Below is a small trained network, with its code and all its weights. Each question gives an input and a target symbol and asks what happens when units are switched off, that is, made to give their printed mean instead of their output.

import numpy as np


def w(rows, s, z=0):
    codes = np.array(rows[::2]) - 128.0
    scale = np.full(codes.shape[1], s)
    scale[-1] = z or s
    return codes * scale


def f(y):
    return y / 2 * (1 + np.tanh(0.7978845608 * (y + 0.044715 * y**3)))


def softmax(a):
    e = np.exp(a - a.max(-1, keepdims=True))
    return e / e.sum(-1, keepdims=True)


def log_softmax(a):
    a = a - a.max(-1, keepdims=True)
    return a - np.log(np.exp(a).sum(-1, keepdims=True))


def net(x, mask):
    ids = ['ΘΞΦαεζηλμπτω'.index(c) for c in x.split()]
    T = len(ids)
    res = E[ids] + P[:T]
    q, k, v = (res @ M[0].T for M in (Q, K, V))
    z = softmax(np.where(np.tri(T) > 0, q @ k.T / 2**0.5, -1e9)) @ v
    res = res + np.where(mask[0], z, O[0][:, -1]) @ O[0][:, :-1]
    y = f(res @ A[0][:, :-1].T + A[0][:, -1])
    res = res + np.where(mask[1:9], y, B[0][:, -1]) @ B[0][:, :-1]
    return log_softmax(res[-1] @ U[:, :-1].T + U[:, -1])


Q, K, V, O, A, B = {}, {}, {}, {}, {}, {}
E = w([
[73,79,70,72,101,73,100,105],'Θ',
[208,139,159,100,135,128,133,13],'Ξ',
[181,173,174,15,147,152,103,141],'Φ',
[172,146,140,138,113,101,120,185],'α',
[104,50,122,179,176,137,152,107],'ε',
[167,81,176,104,199,101,82,171],'ζ',
[80,116,92,128,83,105,54,171],'η',
[117,77,171,106,137,31,161,86],'λ',
[79,127,161,171,145,4,67,117],'μ',
[169,90,147,70,108,155,196,117],'π',
[118,166,147,64,112,186,130,79],'τ',
[147,165,142,162,201,175,75,93],'ω',
],0.015)
P = w([
[89,48,2,35,197,132,103,120],'0',
[85,127,228,153,17,175,93,97],'1',
[97,156,159,75,153,24,189,189],'2',
[162,94,49,58,174,66,123,40],'3',
[87,121,228,150,9,179,94,97],'4',
[99,165,150,82,161,54,173,179],'5',
[199,106,72,62,161,74,78,72],'6',
[89,125,226,153,12,177,95,97],'7',
[97,173,142,84,166,84,166,168],'8',
[215,99,90,47,146,61,69,101],'9',
[90,121,226,153,12,179,93,100],'10',
[90,168,135,84,165,93,160,162],'11',
],0.0088)
Q[0] = w([
[124,99,168,220,94,243,175,93],'h0',
[155,98,179,254,66,154,235,141],'h0',
],0.0062)
K[0] = w([
[97,77,182,145,85,158,84,29],'h0',
[119,107,179,209,8,197,116,91],'h0',
],0.011)
V[0] = w([
[111,114,253,158,44,173,90,118],'h0',
[136,186,105,109,143,91,212,193],'h0',
],0.0064)
O[0] = w([
[188,30,183,144,122,254,184,143,41],'h0',
[153,153,94,73,95,55,129,220,254],'h0',
],0.0069,0.00096)
A[0] = w([
[103,191,162,196,61,176,110,156,113],'n0',
[62,125,146,163,158,78,131,185,68],'n1',
[133,123,110,104,189,71,148,118,91],'n2',
[86,137,202,132,190,129,143,148,252],'n3',
[189,119,105,80,177,161,172,106,228],'n4',
[154,124,183,149,12,120,214,154,136],'n5',
[144,110,179,233,111,103,69,128,116],'n6',
[99,135,132,108,100,91,137,196,124],'n7',
],0.011,0.0031)
B[0] = w([
[133,159,6,82,155,219,118,59,182],'n0',
[81,150,146,181,189,242,128,26,181],'n1',
[169,158,91,96,192,210,116,138,254],'n2',
[217,151,118,157,8,150,240,139,210],'n3',
[82,59,120,192,203,68,60,101,199],'n4',
[30,218,130,167,206,66,172,159,241],'n5',
[255,108,65,144,133,30,90,131,184],'n6',
[121,31,180,114,143,169,92,80,223],'n7',
],0.0077,0.0061)
U = w([
[96,94,2,115,183,117,64,127,148],'Θ',
[176,137,93,114,125,26,111,98,157],'Ξ',
[221,71,151,72,81,75,119,175,179],'Φ',
[59,156,202,146,172,133,136,185,179],'α',
[128,32,69,166,105,141,193,149,143],'ε',
[202,107,142,121,136,228,125,148,88],'ζ',
[44,58,171,146,64,129,77,112,161],'η',
[98,156,132,87,130,197,198,79,85],'λ',
[129,136,209,203,159,125,88,60,2],'μ',
[94,108,143,139,115,2,210,149,116],'π',
[121,212,177,59,35,125,139,113,142],'τ',
[155,245,48,174,151,126,177,176,103],'ω',
],0.0093,0.0064)

Each question gives the input, a string of symbols that net reads in full, and the target symbol t.
The units are the heads (2 rows each of Q, K, V and O) and the neurons (one row each of A and B). Each row of codes is followed by its name. A weight is (code - 128) times the scale printed after its matrix; where a second scale follows, it is the last column's (O, A, B and U).
mask holds one flag per unit, heads first, then neurons. A switched-off unit (its flag False) gives its mean, the last column of its rows in O or B, instead of its output. The means were averaged over made-up inputs and are rounded, as every weight is.
A unit's drop is (log p(t) with every unit on - log p(t) with that unit switched off) / (log p(t) with every unit on - log p(t) with every unit switched off).
The circuit of an input: a set's keep is (log p(t) with only the set's units on - log p(t) with every unit switched off) / (log p(t) with every unit on - log p(t) with every unit switched off). Starting from all 9 units, units are removed one at a time, each time the one whose removal leaves the highest keep (on an exact tie, the one counted first), for as long as the keep stays at least 0.8.
units of the circuit, in order: the units of the circuit, biggest drop first
unit that matters most: the unit with the biggest drop
k most important neurons: the k neurons with the biggest drops, biggest first
drop when u is switched off: that unit's drop, to one decimal
input ω Φ λ ζ π, target α: units of the circuit, in order : [n5; h0]
input α α α ω π π Φ, target Θ: 3 most important neurons : [n4; n3; n2]
input ω α α α τ λ α α α λ λ Φ, target Φ: 2 most important neurons : [n5; n1]
input π α α λ, target Θ: 4 most important neurons : [n2; n3; n6; n4]
input α ζ α α τ Φ, target Φ: units of the circuit, in order : [n5; n1]
input τ α ζ, target ζ: unit that matters most : n1
input λ π ε, target ε: units of the circuit, in order : [h0; n3]
input α λ λ Θ Ξ μ η τ ε λ ε, target ε: units of the circuit, in order : [h0; n6; n3; n2]
input α α λ τ α π, target π: 2 most important neurons : [n5; n1]
input α Θ ε ε α α λ τ τ, target τ: 2 most important neurons : [n5; n6]
input τ Ξ α α τ ζ τ λ λ, target λ: 3 most important neurons : [n1; n2; n6]
input ε Ξ τ α ω μ ε α Ξ Φ, target Θ: 2 most important neurons : [n4; n3]
input α Ξ α τ λ α α, target Φ: 2 most important neurons : [n5; n0]
input ζ α λ α λ τ α ζ ζ, target ζ: unit that matters most : n5
input α Θ Φ Ξ, target Θ: 4 most important neurons : [n4; n3; n2; n6]
input ζ μ α α Φ η, target η: 2 most important neurons : [n7; n5]
input Φ μ π λ, target Θ: 3 most important neurons : [n2; n3; n6]
input τ λ η α α Ξ λ λ, target π: drop when n4 is switched off : 0.0
input μ λ ε ζ ζ, target Φ: drop when n1 is switched off : 0.1
input α Ξ π, target π: drop when n5 is switched off : 0.4
input τ α α λ ζ α α λ Ξ λ ω, target ζ: most important neuron : [n0]
